Below is a small trained network, with its code and all its weights. Each question gives an input and a target symbol and asks what happens when units are switched off, that is, made to give their printed mean instead of their output.

import numpy as np


def w(rows, s, z=0):
    codes = np.array(rows[::2]) - 128.0
    scale = np.full(codes.shape[1], s)
    scale[-1] = z or s
    return codes * scale


def norm(h):
    return h / np.sqrt((h * h).mean(-1, keepdims=True) + 1e-5)


def f(y):
    return np.maximum(y, 0)


def softmax(a):
    e = np.exp(a - a.max(-1, keepdims=True))
    return e / e.sum(-1, keepdims=True)


def log_softmax(a):
    a = a - a.max(-1, keepdims=True)
    return a - np.log(np.exp(a).sum(-1, keepdims=True))


def net(x, mask):
    ids = ['αβγδεζηλμξπτφ'.index(c) for c in x.split()]
    T = len(ids)
    res = E[ids] + P[:T]
    r = norm(res)
    for j in range(2):
        rows = slice(2 * j, 2 * j + 2)
        q, k, v = (r @ M[0][rows].T for M in (Q, K, V))
        z = softmax(np.where(np.tri(T) > 0, q @ k.T / 2**0.5, -1e9)) @ v
        o = O[0][rows]
        res = res + np.where(mask[j], z, o[:, -1]) @ o[:, :-1]
    y = f(norm(res) @ A[0][:, :-1].T + A[0][:, -1])
    res = res + np.where(mask[2:6], y, B[0][:, -1]) @ B[0][:, :-1]
    return log_softmax(norm(res)[-1] @ U[:, :-1].T + U[:, -1])


Q, K, V, O, A, B = {}, {}, {}, {}, {}, {}
E = w([
[113,97,106,161,165,109,184],'α',
[110,114,193,200,170,128,166],'β',
[134,101,95,84,165,122,179],'γ',
[135,104,130,134,201,157,134],'δ',
[108,125,135,163,125,94,174],'ε',
[120,128,169,189,170,135,141],'ζ',
[102,125,149,145,129,84,228],'η',
[134,78,127,156,152,117,224],'λ',
[172,49,155,173,94,122,186],'μ',
[131,85,98,155,144,118,145],'ξ',
[123,137,183,147,160,130,188],'π',
[135,93,183,189,180,149,187],'τ',
[210,2,63,102,148,132,176],'φ',
],0.017)
P = w([
[191,228,71,96,147,80,50],'0',
[110,197,143,153,136,72,207],'1',
[128,184,179,195,157,112,187],'2',
[165,121,135,188,156,133,184],'3',
[172,104,132,210,150,142,165],'4',
[195,66,113,196,147,151,148],'5',
[196,74,141,218,163,177,126],'6',
[220,32,111,184,144,173,142],'7',
[223,28,111,204,151,178,117],'8',
[229,2,114,188,159,183,114],'9',
],0.009)
Q[0] = w([
[7,122,158,110,1,180,89],'head 1',
[172,94,176,117,237,156,220],'head 1',
[246,128,202,174,198,80,211],'head 2',
[53,165,110,114,70,140,58],'head 2',
],0.0085)
K[0] = w([
[9,41,132,130,151,184,159],'head 1',
[220,201,98,137,127,111,100],'head 1',
[240,161,85,130,112,92,83],'head 2',
[98,52,160,109,91,197,169],'head 2',
],0.011)
V[0] = w([
[71,65,108,116,99,78,250],'head 1',
[170,198,157,18,190,134,187],'head 1',
[153,29,47,124,214,196,107],'head 2',
[107,47,233,171,170,186,184],'head 2',
],0.011)
O[0] = w([
[130,112,177,72,198,163,156,137],'head 1',
[216,174,178,103,100,112,108,199],'head 1',
[140,181,109,114,117,203,151,156],'head 2',
[147,129,181,105,83,125,253,1],'head 2',
],0.018,0.0074)
A[0] = w([
[99,64,226,129,99,1,143,99],'neuron 1',
[9,132,73,76,244,172,55,255],'neuron 2',
[212,75,104,114,142,59,94,154],'neuron 3',
[113,175,72,200,19,160,148,157],'neuron 4',
],0.0092,0.0086)
B[0] = w([
[174,69,60,107,189,208,124,159],'neuron 1',
[125,130,138,168,168,120,246,250],'neuron 2',
[67,155,182,89,146,82,181,202],'neuron 3',
[164,76,70,100,181,105,192,172],'neuron 4',
],0.012)
U = w([
[166,190,110,137,181,66,175,255],'α',
[204,45,120,159,137,159,113,216],'β',
[157,192,132,100,144,126,63,76],'γ',
[150,158,67,148,24,162,96,90],'δ',
[45,105,128,129,161,74,73,91],'ε',
[100,112,87,178,44,67,107,91],'ζ',
[108,90,183,44,172,103,97,74],'η',
[109,158,220,33,128,179,145,85],'λ',
[20,70,159,124,148,167,197,52],'μ',
[47,132,35,166,127,173,86,72],'ξ',
[154,130,198,124,78,63,100,99],'π',
[149,162,174,122,8,135,195,81],'τ',
[110,186,84,87,113,245,158,65],'φ',
],0.015,0.009)

Each question gives the input, a string of symbols that net reads in full, and the target symbol t.
The units are the heads (2 rows each of Q, K, V and O) and the neurons (one row each of A and B). Each row of codes is followed by its name. A weight is (code - 128) times the scale printed after its matrix; where a second scale follows, it is the last column's (O, A, B and U).
mask holds one flag per unit, heads first, then neurons. A switched-off unit (its flag False) gives its mean, the last column of its rows in O or B, instead of its output. The means were averaged over made-up inputs and are rounded, as every weight is.
A unit's drop is (log p(t) with every unit on - log p(t) with that unit switched off) / (log p(t) with every unit on - log p(t) with every unit switched off).
The circuit of an input: a set's keep is (log p(t) with only the set's units on - log p(t) with every unit switched off) / (log p(t) with every unit on - log p(t) with every unit switched off). Starting from all 6 units, units are removed one at a time, each time the one whose removal leaves the highest keep (on an exact tie, the one counted first), for as long as the keep stays at least 0.8.
units of the circuit, in order: the units of the circuit, biggest drop first
unit that matters most: the unit with the biggest drop
heads that matter: for each layer, one digit per head in row order, 1 if its drop is at least 0.15 and else 0, layers parted by /
drop of u: that unit's drop, to one decimal
input μ μ β ε, target μ: unit that matters most	head 1
input η β β τ, target η: heads that matter	11
input τ λ φ η τ φ φ μ ζ, target τ: heads that matter	01
input π γ φ, target π: units of the circuit, in order	head 1; head 2
input λ μ λ ζ μ π, target λ: heads that matter	10
input β φ δ, target β: units of the circuit, in order	head 2; neuron 1; neuron 2
input λ δ μ, target λ: heads that matter	10
input μ τ μ μ ξ γ, target μ: heads that matter	10
input ε ζ λ μ, target ε: heads that matter	01
input ξ η φ μ η β, target ξ: heads that matter	11
input φ τ δ ζ μ φ α ζ μ μ, target φ: heads that matter	01
input β μ β, target β: units of the circuit, in order	neuron 1; head 2; neuron 2
input φ δ φ ζ ε ξ φ ζ τ φ, target φ: heads that matter	01
input ζ ξ φ ξ φ φ φ φ μ δ, target ζ: unit that matters most	head 1
input φ φ γ β, target φ: heads that matter	01
input μ ζ μ β φ, target μ: units of the circuit, in order	head 1; head 2
input π λ φ τ, target π: heads that matter	10
input δ τ μ γ ξ ε α, target δ: heads that matter	11
input ζ μ ζ, target ζ: heads that matter	10
input ε β π δ μ τ, target ε: units of the circuit, in order	head 2
input ξ α λ τ ε ε λ, target ξ: heads that matter	11
input α α μ μ φ φ, target α: heads that matter	00
input ξ φ α μ φ α, target ξ: drop of head 1	0.2
input μ γ α, target μ: drop of head 2	0.1
input β β ξ ξ η, target β: drop of head 2	0.6
input φ μ δ ε α μ ζ π λ π, target φ: drop of head 2	1.1
input τ φ φ μ φ ε μ, target τ: units of the circuit, in order	head 2
